Below are the code and all the weights of a small trained network. Each question names an input and a target symbol and asks about switching units off, where a switched-off unit gives its printed mean instead of its output.

import numpy as np


def w(rows, s, z=0):
    codes = np.array(rows[::2]) - 128.0
    scale = np.full(codes.shape[1], s)
    scale[-1] = z or s
    return codes * scale


def norm(h):
    return h / np.sqrt((h * h).mean(-1, keepdims=True) + 1e-5)


def f(y):
    return np.maximum(y, 0)


def softmax(a):
    e = np.exp(a - a.max(-1, keepdims=True))
    return e / e.sum(-1, keepdims=True)


def log_softmax(a):
    a = a - a.max(-1, keepdims=True)
    return a - np.log(np.exp(a).sum(-1, keepdims=True))


def net(x, mask):
    ids = ['αδεμστ'.index(c) for c in x.split()]
    T = len(ids)
    res = E[ids] + P[:T]
    r = norm(res)
    for j in range(2):
        rows = slice(2 * j, 2 * j + 2)
        q, k, v = (r @ M[0][rows].T for M in (Q, K, V))
        z = softmax(np.where(np.tri(T) > 0, q @ k.T / 2**0.5, -1e9)) @ v
        o = O[0][rows]
        res = res + np.where(mask[j], z, o[:, -1]) @ o[:, :-1]
    y = f(norm(res) @ A[0][:, :-1].T + A[0][:, -1])
    res = res + np.where(mask[2:10], y, B[0][:, -1]) @ B[0][:, :-1]
    return log_softmax(norm(res)[-1] @ U[:, :-1].T + U[:, -1])


Q, K, V, O, A, B = {}, {}, {}, {}, {}, {}
E = w([
[133,129,115,126,94,97,139],'α',
[118,94,110,125,104,105,135],'δ',
[192,91,201,84,150,137,255],'ε',
[141,107,151,103,101,141,111],'μ',
[121,112,147,175,125,116,144],'σ',
[145,127,130,152,144,103,87],'τ',
],0.0037)
P = w([
[6,228,152,105,109,134,96],'0',
[48,174,147,113,115,128,99],'1',
[73,156,151,100,130,119,108],'2',
[97,134,147,108,119,119,123],'3',
[122,126,149,109,115,116,127],'4',
[139,109,150,100,128,112,131],'5',
[164,99,147,110,120,106,145],'6',
[186,96,144,112,134,117,155],'7',
[214,91,148,118,132,124,161],'8',
[207,100,133,128,105,129,160],'9',
],0.0019)
Q[0] = w([
[206,2,132,85,17,3,189],'h1',
[123,176,61,210,171,119,147],'h1',
[213,38,188,153,91,75,204],'h2',
[155,151,92,124,142,171,132],'h2',
],0.0068)
K[0] = w([
[193,111,155,128,150,146,152],'h1',
[98,125,121,96,95,155,103],'h1',
[254,87,129,118,150,118,136],'h2',
[55,148,138,131,103,136,178],'h2',
],0.0072)
V[0] = w([
[123,91,71,74,123,123,254],'h1',
[109,126,175,249,172,93,168],'h1',
[117,72,100,125,77,175,194],'h2',
[114,91,31,162,111,87,72],'h2',
],0.0028)
O[0] = w([
[40,186,35,142,77,170,128,136],'h1',
[91,184,161,208,161,44,188,249],'h1',
[10,168,252,181,63,184,81,102],'h2',
[122,202,42,195,166,157,1,255],'h2',
],0.0028,0.00045)
A[0] = w([
[242,97,123,137,251,83,36,164],'n1',
[122,220,172,114,126,79,125,173],'n2',
[146,100,161,53,114,92,85,154],'n3',
[88,85,192,148,116,49,153,131],'n4',
[177,106,222,136,133,113,163,188],'n5',
[161,145,59,205,105,154,74,189],'n6',
[123,99,138,47,104,186,119,9],'n7',
[84,134,104,131,71,180,86,137],'n8',
],0.0035,0.0012)
B[0] = w([
[168,88,23,3,193,18,206,254],'n1',
[172,103,100,180,148,181,156,164],'n2',
[144,115,141,195,134,170,149,193],'n3',
[162,128,131,187,193,166,91,212],'n4',
[37,143,99,149,118,76,92,202],'n5',
[58,158,171,105,151,100,104,180],'n6',
[209,90,123,144,104,167,97,154],'n7',
[159,151,147,73,147,111,126,189],'n8',
],0.0036,0.0035)
U = w([
[169,240,58,138,76,166,178,3],'α',
[47,195,133,63,90,95,36,201],'δ',
[98,123,201,91,112,152,249,63],'ε',
[215,56,162,103,78,207,74,119],'μ',
[118,138,151,253,197,130,96,137],'σ',
[192,80,67,73,194,62,175,176],'τ',
],0.0063,0.0024)

Each question gives the input, a string of symbols that net reads in full, and the target symbol t.
The units are the heads (2 rows each of Q, K, V and O) and the neurons (one row each of A and B). Each row of codes is followed by its name. A weight is (code - 128) times the scale printed after its matrix; where a second scale follows, it is the last column's (O, A, B and U).
mask holds one flag per unit, heads first, then neurons. A switched-off unit (its flag False) gives its mean, the last column of its rows in O or B, instead of its output. The means were averaged over made-up inputs and are rounded, as every weight is.
A unit's drop is (log p(t) with every unit on - log p(t) with that unit switched off) / (log p(t) with every unit on - log p(t) with every unit switched off).
The circuit of an input: a set's keep is (log p(t) with only the set's units on - log p(t) with every unit switched off) / (log p(t) with every unit on - log p(t) with every unit switched off). Starting from all 10 units, units are removed one at a time, each time the one whose removal leaves the highest keep (on an exact tie, the one counted first), for as long as the keep stays at least 0.8.
circuit, biggest first: the units of the circuit, biggest drop first
most important unit: the unit with the biggest drop
top k neurons: the k neurons with the biggest drops, biggest first
heads that matter: for each layer, one digit per head in row order, 1 if its drop is at least 0.15 and else 0, layers parted by /
drop of u: that unit's drop, to one decimal
input σ ε α δ δ δ σ δ, target σ: heads that matter => 01
input δ τ δ δ α δ δ σ σ μ, target σ: circuit, biggest first => (h1; n1)
input δ ε τ σ σ, target σ: circuit, biggest first => (n1)
input σ μ δ δ δ δ σ δ δ ε, target ε: circuit, biggest first => (n1; h2; n5)
input δ τ τ δ σ δ τ δ δ σ, target σ: circuit, biggest first => (n1; h1)
input μ τ α δ μ δ μ α, target μ: circuit, biggest first => (h1; n1)
input δ σ δ α, target σ: top 2 neurons => (n1; n2)
input α δ σ δ, target σ: heads that matter => 10
input δ τ δ τ ε σ δ δ δ, target δ: heads that matter => 11
input τ α δ μ, target μ: circuit, biggest first => (n7; n1)
input δ δ α ε δ α, target ε: circuit, biggest first => (h1; h2; n5)
input α μ δ σ τ τ μ α μ α, target μ: circuit, biggest first => (n1; h1)
input δ α δ δ α, target δ: top 2 neurons => (n1; n6)
input δ δ δ δ δ δ, target δ: most important unit => h2
input τ ε ε α, target ε: circuit, biggest first => (h2; n1)
input τ τ σ δ δ α μ, target μ: heads that matter => 10
input τ δ τ δ σ μ, target σ: heads that matter => 10
input δ δ α, target δ: heads that matter => 11
input δ ε σ μ δ, target ε: drop of n5 => 0.3
input τ δ ε α, target α: drop of n6 => 0.2
input σ ε τ σ α, target α: drop of n1 => 0.6
